Below are the code and all the weights of a small trained network. Each question names an input and a class and asks about switching units off, where a switched-off unit gives its printed mean instead of its output.

import numpy as np


def w(rows, s, z=0):
    codes = np.array(rows[::2]) - 128.0
    scale = np.full(codes.shape[1], s)
    scale[-1] = z or s
    return codes * scale


def f(y):
    return np.maximum(y, 0)


def log_softmax(a):
    a = a - a.max(-1, keepdims=True)
    return a - np.log(np.exp(a).sum(-1, keepdims=True))


def net(x, mask):
    res = np.array(x, float).reshape(1, 6) / 4 @ E
    y = f(res @ A[0][:, :-1].T + A[0][:, -1])
    res = res + np.where(mask, y, B[0][:, -1]) @ B[0][:, :-1]
    return log_softmax(res[-1] @ U[:, :-1].T + U[:, -1])


A, B = {}, {}
E = w([
[99,194,121,135,113],'x0',
[139,73,156,112,45],'x1',
[129,135,177,154,147],'x2',
[130,148,138,2,140],'x3',
[50,123,75,157,178],'x4',
[58,139,116,120,92],'x5',
],0.0077)
A[0] = w([
[172,215,143,90,171,233],'n1',
[103,198,182,92,216,254],'n2',
[173,116,219,122,131,222],'n3',
[155,164,146,254,109,230],'n4',
[150,183,147,146,133,209],'n5',
[129,66,165,99,104,165],'n6',
[146,95,134,82,86,119],'n7',
[81,123,112,89,71,116],'n8',
],0.009,0.0033)
B[0] = w([
[88,76,27,89,243,234],'n1',
[11,131,83,90,200,248],'n2',
[212,36,19,112,211,236],'n3',
[3,78,2,128,228,253],'n4',
[89,98,47,86,192,191],'n5',
[211,61,173,148,214,200],'n6',
[201,148,146,245,60,192],'n7',
[157,231,189,65,80,185],'n8',
],0.0053,0.0059)
U = w([
[255,125,212,128,138,30],'0',
[152,221,206,84,94,21],'1',
[129,99,31,116,249,254],'2',
],0.0083,0.0018)

Each question gives the input, the list of numbers given to net, and the class t.
The units are the neurons (one row each of A and B). Each row of codes is followed by its name. A weight is (code - 128) times the scale printed after its matrix; where a second scale follows, it is the last column's (A, B and U).
mask holds one flag per neuron, in row order. A switched-off neuron (its flag False) gives its mean, the last column of its row in B, instead of its output. The means were averaged over made-up inputs and are rounded, as every weight is.
A unit's drop is (log p(t) with every unit on - log p(t) with that unit switched off) / (log p(t) with every unit on - log p(t) with every unit switched off).
The circuit of an input: a set's keep is (log p(t) with only the set's units on - log p(t) with every unit switched off) / (log p(t) with every unit on - log p(t) with every unit switched off). Starting from all 8 units, units are removed one at a time, each time the one whose removal leaves the highest keep (on an exact tie, the one counted first), for as long as the keep stays at least 0.8.
circuit, biggest first: the units of the circuit, biggest drop first
most important unit: the unit with the biggest drop
top k neurons: the k neurons with the biggest drops, biggest first
drop when u is switched off: that unit's drop, to one decimal
input [-1,5,8,7,2,7], class 1: circuit, biggest first : n4; n8
input [6,1,4,3,1,6], class 1: top 3 neurons : n4; n3; n8
input [0,3,-4,-4,-3,7], class 1: circuit, biggest first : n3; n1; n8
input [5,4,-6,5,1,-2], class 1: top 3 neurons : n4; n3; n8
input [3,8,-3,5,-6,8], class 0: circuit, biggest first : n6; n7
input [3,7,-4,4,-3,-8], class 0: circuit, biggest first : n4; n2
input [5,4,-2,6,7,5], class 1: circuit, biggest first : n8; n4; n3
input [2,3,-7,5,-6,4], class 1: most important unit : n8
input [-2,-3,-4,-2,-5,4], class 0: circuit, biggest first : n2; n4
input [-3,3,-5,7,-3,-1], class 0: top 2 neurons : n4; n7
input [-5,3,8,1,3,7], class 1: top 2 neurons : n4; n1
input [1,6,-3,-6,-5,7], class 0: drop when n1 is switched off : 0.4
input [-2,3,-5,-4,-7,4], class 0: drop when n1 is switched off : 0.2
input [-7,4,6,2,-4,4], class 0: most important unit : n4
input [0,2,-8,-3,-5,1], class 0: drop when n1 is switched off : 0.2
